Here is a tiny trained network, its code and every weight. The questions are about switching its units off for an input and a target symbol, where a switched-off unit gives its printed mean instead of its output.

import numpy as np


def w(rows, s, z=0):
    codes = np.array(rows[::2]) - 128.0
    scale = np.full(codes.shape[1], s)
    scale[-1] = z or s
    return codes * scale


def norm(h):
    return h / np.sqrt((h * h).mean(-1, keepdims=True) + 1e-5)


def softmax(a):
    e = np.exp(a - a.max(-1, keepdims=True))
    return e / e.sum(-1, keepdims=True)


def log_softmax(a):
    a = a - a.max(-1, keepdims=True)
    return a - np.log(np.exp(a).sum(-1, keepdims=True))


def net(x, mask):
    ids = ['αγδεζηθλμπφψω'.index(c) for c in x.split()]
    T = len(ids)
    res = E[ids] + P[:T]
    u = 0
    for l in range(2):
        r = norm(res)
        for j in range(3):
            rows = slice(4 * j, 4 * j + 4)
            q, k, v = (r @ M[l][rows].T for M in (Q, K, V))
            z = softmax(np.where(np.tri(T) > 0, q @ k.T / 4**0.5, -1e9)) @ v
            o = O[l][rows]
            res = res + np.where(mask[u + j], z, o[:, -1]) @ o[:, :-1]
        u += 3
    return log_softmax(norm(res)[-1] @ U[:, :-1].T + U[:, -1])


Q, K, V, O = {}, {}, {}, {}
E = w([
[169,126,155,184,145,90,117,177,132,90],'α',
[162,157,137,108,122,67,96,140,113,51],'γ',
[132,139,137,171,144,97,101,194,94,89],'δ',
[134,142,96,93,142,252,163,94,231,101],'ε',
[159,183,159,138,63,208,58,101,106,93],'ζ',
[79,122,111,157,154,106,98,152,55,61],'η',
[109,102,167,170,164,102,123,153,91,47],'θ',
[111,50,82,113,110,221,132,165,196,194],'λ',
[143,86,134,180,128,109,76,159,83,109],'μ',
[45,179,61,60,140,227,142,144,162,81],'π',
[148,150,123,187,198,113,114,178,86,101],'φ',
[97,112,113,51,67,200,115,151,224,124],'ψ',
[171,170,127,150,129,210,94,19,142,82],'ω',
],0.019)
P = w([
[195,102,84,151,152,145,98,190,112,11],'0',
[118,65,106,133,206,139,22,183,162,89],'1',
[137,101,34,215,108,111,85,137,182,32],'2',
[219,143,144,76,154,188,157,189,70,40],'3',
[110,144,161,153,165,134,17,118,213,104],'4',
[138,142,63,201,60,132,180,133,131,58],'5',
[155,129,213,60,194,167,99,183,86,126],'6',
[47,171,154,229,91,86,67,100,211,162],'7',
[160,171,117,169,43,151,244,141,73,75],'8',
[107,145,253,63,190,147,76,149,114,194],'9',
[76,138,101,200,78,84,115,133,165,109],'10',
[236,133,151,92,94,179,202,147,73,105],'11',
],0.013)
Q[0] = w([
[133,115,132,181,161,1,150,154,85,133],'L0H0',
[97,139,103,149,114,136,110,86,176,145],'L0H0',
[140,138,185,108,180,113,103,130,105,150],'L0H0',
[98,136,172,147,123,81,62,126,161,128],'L0H0',
[171,97,154,170,193,18,105,184,54,98],'L0H1',
[135,101,129,116,161,76,123,144,126,94],'L0H1',
[168,154,135,78,93,171,162,99,138,155],'L0H1',
[124,87,110,134,155,49,104,201,98,103],'L0H1',
[165,166,217,85,106,159,139,156,47,126],'L0H2',
[120,155,166,114,132,165,81,110,188,143],'L0H2',
[164,151,103,158,85,146,179,111,96,114],'L0H2',
[136,167,97,107,141,217,149,87,148,112],'L0H2',
],0.084)
K[0] = w([
[169,200,210,204,93,98,106,66,7,104],'L0H0',
[145,118,65,110,71,150,201,144,165,79],'L0H0',
[88,142,129,186,88,97,54,72,152,126],'L0H0',
[130,141,92,198,55,78,175,118,116,102],'L0H0',
[91,59,104,124,234,83,151,253,71,160],'L0H1',
[165,119,99,114,165,113,156,205,144,154],'L0H1',
[114,229,153,167,125,126,94,138,173,134],'L0H1',
[114,71,87,138,151,100,146,222,143,113],'L0H1',
[65,155,198,138,238,72,54,119,205,222],'L0H2',
[105,67,43,194,120,72,92,147,164,97],'L0H2',
[193,78,150,66,211,151,135,147,98,126],'L0H2',
[160,83,93,98,170,147,20,164,135,57],'L0H2',
],0.059)
V[0] = w([
[56,67,145,107,118,117,126,87,74,117],'L0H0',
[152,95,192,177,143,94,125,52,80,70],'L0H0',
[101,165,130,162,123,124,105,187,84,131],'L0H0',
[206,158,104,148,157,17,91,37,41,161],'L0H0',
[137,149,165,160,139,188,99,83,159,80],'L0H1',
[115,179,169,162,101,222,81,92,146,101],'L0H1',
[104,220,157,175,55,149,82,122,156,129],'L0H1',
[58,101,140,151,109,57,193,177,107,168],'L0H1',
[53,190,88,107,245,147,195,92,145,101],'L0H2',
[113,125,135,109,42,254,93,156,170,128],'L0H2',
[206,57,141,205,187,166,167,80,147,203],'L0H2',
[122,170,89,183,134,215,60,76,25,132],'L0H2',
],0.065)
O[0] = w([
[120,166,115,105,109,118,100,207,128,63,79],'L0H0',
[39,186,127,187,122,133,157,116,131,45,140],'L0H0',
[103,101,164,149,172,80,130,153,90,173,182],'L0H0',
[77,168,126,224,52,131,95,38,2,42,26],'L0H0',
[167,69,132,84,128,133,137,152,195,162,222],'L0H1',
[184,79,179,25,135,110,102,223,201,195,216],'L0H1',
[150,86,199,58,95,106,103,208,150,173,149],'L0H1',
[71,146,182,163,89,115,126,114,62,41,2],'L0H1',
[10,143,179,70,145,133,42,48,145,90,50],'L0H2',
[167,44,121,189,163,144,63,212,164,189,151],'L0H2',
[71,169,149,124,142,183,193,230,27,173,84],'L0H2',
[168,57,93,2,202,184,135,123,121,136,214],'L0H2',
],0.039,0.066)
Q[1] = w([
[204,125,90,114,104,69,98,82,199,103],'L1H0',
[132,45,117,83,169,190,87,123,118,149],'L1H0',
[27,129,123,121,155,104,96,116,149,77],'L1H0',
[92,149,147,165,151,130,87,209,182,160],'L1H0',
[197,138,115,133,138,138,113,117,124,144],'L1H1',
[88,122,185,92,84,149,42,157,211,201],'L1H1',
[87,138,150,126,178,75,83,120,178,123],'L1H1',
[134,89,140,135,152,192,145,175,79,135],'L1H1',
[136,2,139,169,173,142,107,136,115,167],'L1H2',
[149,152,157,154,91,140,106,83,190,140],'L1H2',
[181,150,119,180,78,172,137,182,124,123],'L1H2',
[96,100,113,127,163,157,34,185,163,91],'L1H2',
],0.075)
K[1] = w([
[195,96,89,101,155,73,134,95,223,129],'L1H0',
[100,39,127,102,202,202,84,107,110,146],'L1H0',
[5,157,153,63,121,109,98,76,170,88],'L1H0',
[95,110,171,95,118,157,102,208,162,174],'L1H0',
[191,147,105,131,112,95,106,130,136,127],'L1H1',
[85,80,154,204,167,157,1,156,171,161],'L1H1',
[102,145,125,123,167,131,107,90,154,73],'L1H1',
[145,144,188,64,71,129,122,125,105,192],'L1H1',
[201,56,149,82,136,123,174,133,160,193],'L1H2',
[140,151,121,185,99,166,106,104,202,136],'L1H2',
[170,139,107,176,122,184,132,209,99,133],'L1H2',
[146,144,121,47,120,162,81,181,185,129],'L1H2',
],0.071)
V[1] = w([
[129,186,144,3,83,207,132,132,120,155],'L1H0',
[116,70,58,165,159,210,79,96,53,143],'L1H0',
[62,151,122,100,182,195,188,115,181,118],'L1H0',
[85,139,143,148,116,143,169,129,127,175],'L1H0',
[101,146,152,67,125,127,154,172,69,118],'L1H1',
[99,84,80,123,126,120,147,143,121,81],'L1H1',
[29,108,141,216,192,129,93,169,95,124],'L1H1',
[115,130,137,155,132,144,126,114,121,105],'L1H1',
[63,80,202,149,127,98,89,89,135,206],'L1H2',
[53,214,190,88,121,123,186,85,109,173],'L1H2',
[102,173,143,236,50,108,187,204,184,197],'L1H2',
[104,105,86,143,212,135,206,216,46,187],'L1H2',
],0.052)
O[1] = w([
[172,65,82,203,80,142,90,109,91,65,45],'L1H0',
[116,147,177,67,33,125,87,165,133,143,207],'L1H0',
[79,42,141,155,108,153,157,181,150,116,181],'L1H0',
[122,127,146,142,124,172,134,110,115,140,113],'L1H0',
[164,125,75,118,165,145,142,107,146,145,44],'L1H1',
[165,99,150,123,147,119,128,142,128,99,158],'L1H1',
[173,104,159,70,60,79,166,145,162,160,135],'L1H1',
[146,102,140,127,137,109,103,146,139,140,112],'L1H1',
[89,143,86,174,164,142,161,59,139,203,77],'L1H2',
[147,2,129,149,142,130,126,121,171,224,53],'L1H2',
[96,130,166,90,130,212,147,54,222,90,96],'L1H2',
[145,60,184,144,186,70,118,55,102,54,253],'L1H2',
],0.037,0.04)
U = w([
[130,123,206,163,147,198,191,51,164,154,111],'α',
[165,208,82,132,59,149,122,82,124,138,227],'γ',
[118,187,135,118,243,2,152,114,130,172,2],'δ',
[127,135,223,76,63,128,107,205,130,188,164],'ε',
[209,114,72,89,180,161,132,127,176,166,161],'ζ',
[102,148,42,102,132,46,98,182,95,112,95],'η',
[46,98,88,138,149,82,189,196,190,94,35],'θ',
[102,183,177,191,180,155,130,203,92,166,128],'λ',
[178,136,186,111,154,104,142,128,85,41,135],'μ',
[78,115,152,92,179,87,36,65,167,97,85],'π',
[105,58,104,130,102,96,146,87,51,180,134],'φ',
[174,97,142,243,104,86,104,141,160,122,108],'ψ',
[98,114,116,109,78,236,98,132,106,103,184],'ω',
],0.0076,0.0064)

Each question gives the input, a string of symbols that net reads in full, and the target symbol t.
The units are the heads (4 rows each of Q, K, V and O). Each row of codes is followed by its name. A weight is (code - 128) times the scale printed after its matrix; where a second scale follows, it is the last column's (O and U).
mask holds one flag per head, layer by layer. A switched-off head (its flag False) gives its mean, the last column of its rows in O, instead of its output. The means were averaged over made-up inputs and are rounded, as every weight is.
A unit's drop is (log p(t) with every unit on - log p(t) with that unit switched off) / (log p(t) with every unit on - log p(t) with every unit switched off).
The circuit of an input: a set's keep is (log p(t) with only the set's units on - log p(t) with every unit switched off) / (log p(t) with every unit on - log p(t) with every unit switched off). Starting from all 6 units, units are removed one at a time, each time the one whose removal leaves the highest keep (on an exact tie, the one counted first), for as long as the keep stays at least 0.8.
circuit, biggest first: the units of the circuit, biggest drop first
most important unit: the unit with the biggest drop
which heads matter: for each layer, one digit per head in row order, 1 if its drop is at least 0.15 and else 0, layers parted by /
input δ μ ψ ε π μ η, target π: most important unit => L0H2
input μ ε γ μ λ α ψ δ, target α: circuit, biggest first => (L0H2, L1H2, L0H0)
input λ φ γ, target λ: circuit, biggest first => (L0H2, L0H0, L0H1)
input μ μ ψ μ φ φ π φ θ, target π: which heads matter => 001 / 000
input μ ψ α η η φ, target η: which heads matter => 111 / 001
input ψ λ ψ μ, target λ: which heads matter => 011 / 000
input ψ α λ μ, target α: which heads matter => 011 / 001
input ψ μ θ μ ζ ε φ π α δ φ, target α: circuit, biggest first => (L0H2, L1H2, L0H0)
input θ μ φ, target θ: circuit, biggest first => (L0H2, L0H0, L1H2, L0H1)
input ζ μ γ μ ω φ θ μ μ φ μ, target μ: which heads matter => 101 / 001
input θ λ μ ζ μ μ φ ε α μ, target ε: which heads matter => 101 / 110
input φ ψ ζ φ, target ψ: which heads matter => 011 / 000
input ε π φ ψ μ λ φ δ, target λ: circuit, biggest first => (L0H1, L0H2, L0H0)
input δ ψ η π ζ μ α ψ φ, target α: which heads matter => 001 / 001
input δ ζ φ, target δ: which heads matter => 111 / 100
input ζ ε μ θ ε ζ μ φ μ γ η α, target γ: which heads matter => 101 / 001
input θ ψ η η, target ψ: circuit, biggest first => (L0H2, L0H1)
input ε θ δ μ μ θ ζ π μ γ λ μ, target γ: circuit, biggest first => (L0H2, L1H2, L0H0)
input θ φ θ ζ μ μ α, target μ: most important unit => L1H2
input ζ ζ η φ α, target η: which heads matter => 101 / 001
input α ζ α μ ε ω μ φ λ ω δ, target λ: circuit, biggest first => (L0H2, L0H1, L0H0)
input μ θ γ, target μ: circuit, biggest first => (L1H2, L0H0)
input μ μ μ μ ε μ α δ μ, target α: circuit, biggest first => (L0H2, L1H2, L0H0)
input η ζ π ζ α, target π: circuit, biggest first => (L0H2, L0H1)
input φ π δ φ α, target δ: most important unit => L0H0
input ψ ζ μ, target ψ: circuit, biggest first => (L0H2, L0H0)
input φ α ω μ θ, target ω: which heads matter => 111 / 100
input μ α α η λ α λ μ μ, target λ: most important unit => L0H1
input μ δ ε ψ η λ μ, target η: circuit, biggest first => (L1H2, L0H2, L0H0, L0H1)
